Here is a tiny trained network, its code and every weight. The questions are about switching its units off for an input and a class, where a switched-off unit gives its printed mean instead of its output.

import numpy as np


def w(rows, s, z=0):
    codes = np.array(rows[::2]) - 128.0
    scale = np.full(codes.shape[1], s)
    scale[-1] = z or s
    return codes * scale


def norm(h):
    return h / np.sqrt((h * h).mean(-1, keepdims=True) + 1e-5)


def f(y):
    return y / 2 * (1 + np.tanh(0.7978845608 * (y + 0.044715 * y**3)))


def log_softmax(a):
    a = a - a.max(-1, keepdims=True)
    return a - np.log(np.exp(a).sum(-1, keepdims=True))


def net(x, mask):
    res = np.array(x, float).reshape(1, 3) / 4 @ E
    u = 0
    for l in range(3):
        y = f(norm(res) @ A[l][:, :-1].T + A[l][:, -1])
        res = res + np.where(mask[u : u + 6], y, B[l][:, -1]) @ B[l][:, :-1]
        u += 6
    return log_softmax(norm(res)[-1] @ U[:, :-1].T + U[:, -1])


A, B = {}, {}
E = w([
[134,177,49],'x0',
[254,173,189],'x1',
[110,6,36],'x2',
],0.0071)
A[0] = w([
[138,94,124,253],'L0N0',
[218,58,161,230],'L0N1',
[220,104,230,14],'L0N2',
[68,80,178,103],'L0N3',
[251,157,213,240],'L0N4',
[96,112,159,77],'L0N5',
],0.012,0.0024)
B[0] = w([
[212,150,209,160],'L0N0',
[175,184,229,187],'L0N1',
[245,138,254,198],'L0N2',
[47,120,163,166],'L0N3',
[130,224,168,255],'L0N4',
[42,179,116,133],'L0N5',
],0.0062,0.0077)
A[1] = w([
[160,13,206,195],'L1N0',
[16,115,129,206],'L1N1',
[94,89,47,102],'L1N2',
[108,213,179,252],'L1N3',
[189,55,251,185],'L1N4',
[225,228,1,98],'L1N5',
],0.0096,0.0029)
B[1] = w([
[252,159,67,188],'L1N0',
[140,45,172,218],'L1N1',
[196,93,95,180],'L1N2',
[60,99,134,255],'L1N3',
[190,148,99,233],'L1N4',
[73,160,63,188],'L1N5',
],0.012,0.0058)
A[2] = w([
[120,183,119,190],'L2N0',
[171,187,80,63],'L2N1',
[140,178,188,160],'L2N2',
[155,175,107,246],'L2N3',
[65,121,118,86],'L2N4',
[155,151,11,4],'L2N5',
],0.012,0.002)
B[2] = w([
[111,53,79,181],'L2N0',
[61,57,155,182],'L2N1',
[108,125,93,253],'L2N2',
[115,103,118,210],'L2N3',
[202,129,245,154],'L2N4',
[62,193,79,200],'L2N5',
],0.011,0.0038)
U = w([
[210,227,214,204],'0',
[251,120,82,1],'1',
[147,11,52,62],'2',
[58,212,163,169],'3',
[52,156,16,157],'4',
[62,61,226,116],'5',
],0.019,0.0026)

Each question gives the input, the list of numbers given to net, and the class t.
The units are the neurons (one row each of A and B). Each row of codes is followed by its name. A weight is (code - 128) times the scale printed after its matrix; where a second scale follows, it is the last column's (A, B and U).
mask holds one flag per neuron, layer by layer. A switched-off neuron (its flag False) gives its mean, the last column of its row in B, instead of its output. The means were averaged over made-up inputs and are rounded, as every weight is.
A unit's drop is (log p(t) with every unit on - log p(t) with that unit switched off) / (log p(t) with every unit on - log p(t) with every unit switched off).
The circuit of an input: a set's keep is (log p(t) with only the set's units on - log p(t) with every unit switched off) / (log p(t) with every unit on - log p(t) with every unit switched off). Starting from the 12 units with the biggest drops (on a tie, the unit counted first), units are removed one at a time, each time the one whose removal leaves the highest keep (on an exact tie, the one counted first), for as long as the keep stays at least 0.8.
units of the circuit, in order: the units of the circuit, biggest drop first
unit that matters most: the unit with the biggest drop
k most important neurons: the k neurons with the biggest drops, biggest first
top k neurons in layer l: the k neurons of layer l with the biggest drops, biggest first
drop when u is switched off: that unit's drop, to one decimal
input [-7,8,8], class 0: units of the circuit, in order => (L0N1)
input [-7,-2,-2], class 0: 2 most important neurons => (L1N0 L1N4)
input [-6,-2,-1], class 0: 4 most important neurons => (L1N0 L1N4 L0N4 L2N1)
input [-4,1,4], class 1: 2 most important neurons => (L1N0 L0N4)
input [5,-7,-2], class 5: 2 most important neurons => (L1N0 L1N1)
input [-8,1,4], class 1: 3 most important neurons => (L1N0 L1N4 L0N4)
input [2,-2,-5], class 3: top 2 neurons in layer 2 => (L2N1 L2N3)
input [5,-7,1], class 2: top 2 neurons in layer 1 => (L1N1 L1N2)
input [1,-1,0], class 2: 2 most important neurons => (L0N1 L0N4)
input [2,1,6], class 4: 4 most important neurons => (L0N2 L2N5 L1N1 L0N3)
input [3,-5,0], class 2: 3 most important neurons => (L0N4 L1N2 L0N1)
input [5,-4,-6], class 5: 3 most important neurons => (L2N4 L1N0 L1N4)
input [-1,1,-8], class 3: top 2 neurons in layer 2 => (L2N2 L2N4)
input [6,-7,3], class 2: units of the circuit, in order => (L1N1)
input [7,-4,-8], class 4: 2 most important neurons => (L1N5 L0N3)
input [5,-6,-1], class 2: top 2 neurons in layer 0 => (L0N4 L0N1)
input [4,-7,2], class 2: 2 most important neurons => (L1N2 L1N1)
input [3,-8,1], class 2: 2 most important neurons => (L1N2 L0N4)
input [-8,-3,5], class 1: top 2 neurons in layer 1 => (L1N0 L1N3)
input [5,1,7], class 4: unit that matters most => L2N5
input [-3,0,2], class 1: top 2 neurons in layer 0 => (L0N4 L0N2)
input [7,-6,-6], class 5: top 2 neurons in layer 1 => (L1N0 L1N4)
input [4,3,-2], class 4: drop when L2N0 is switched off => 0.2
input [2,8,5], class 0: drop when L0N1 is switched off => 0.3
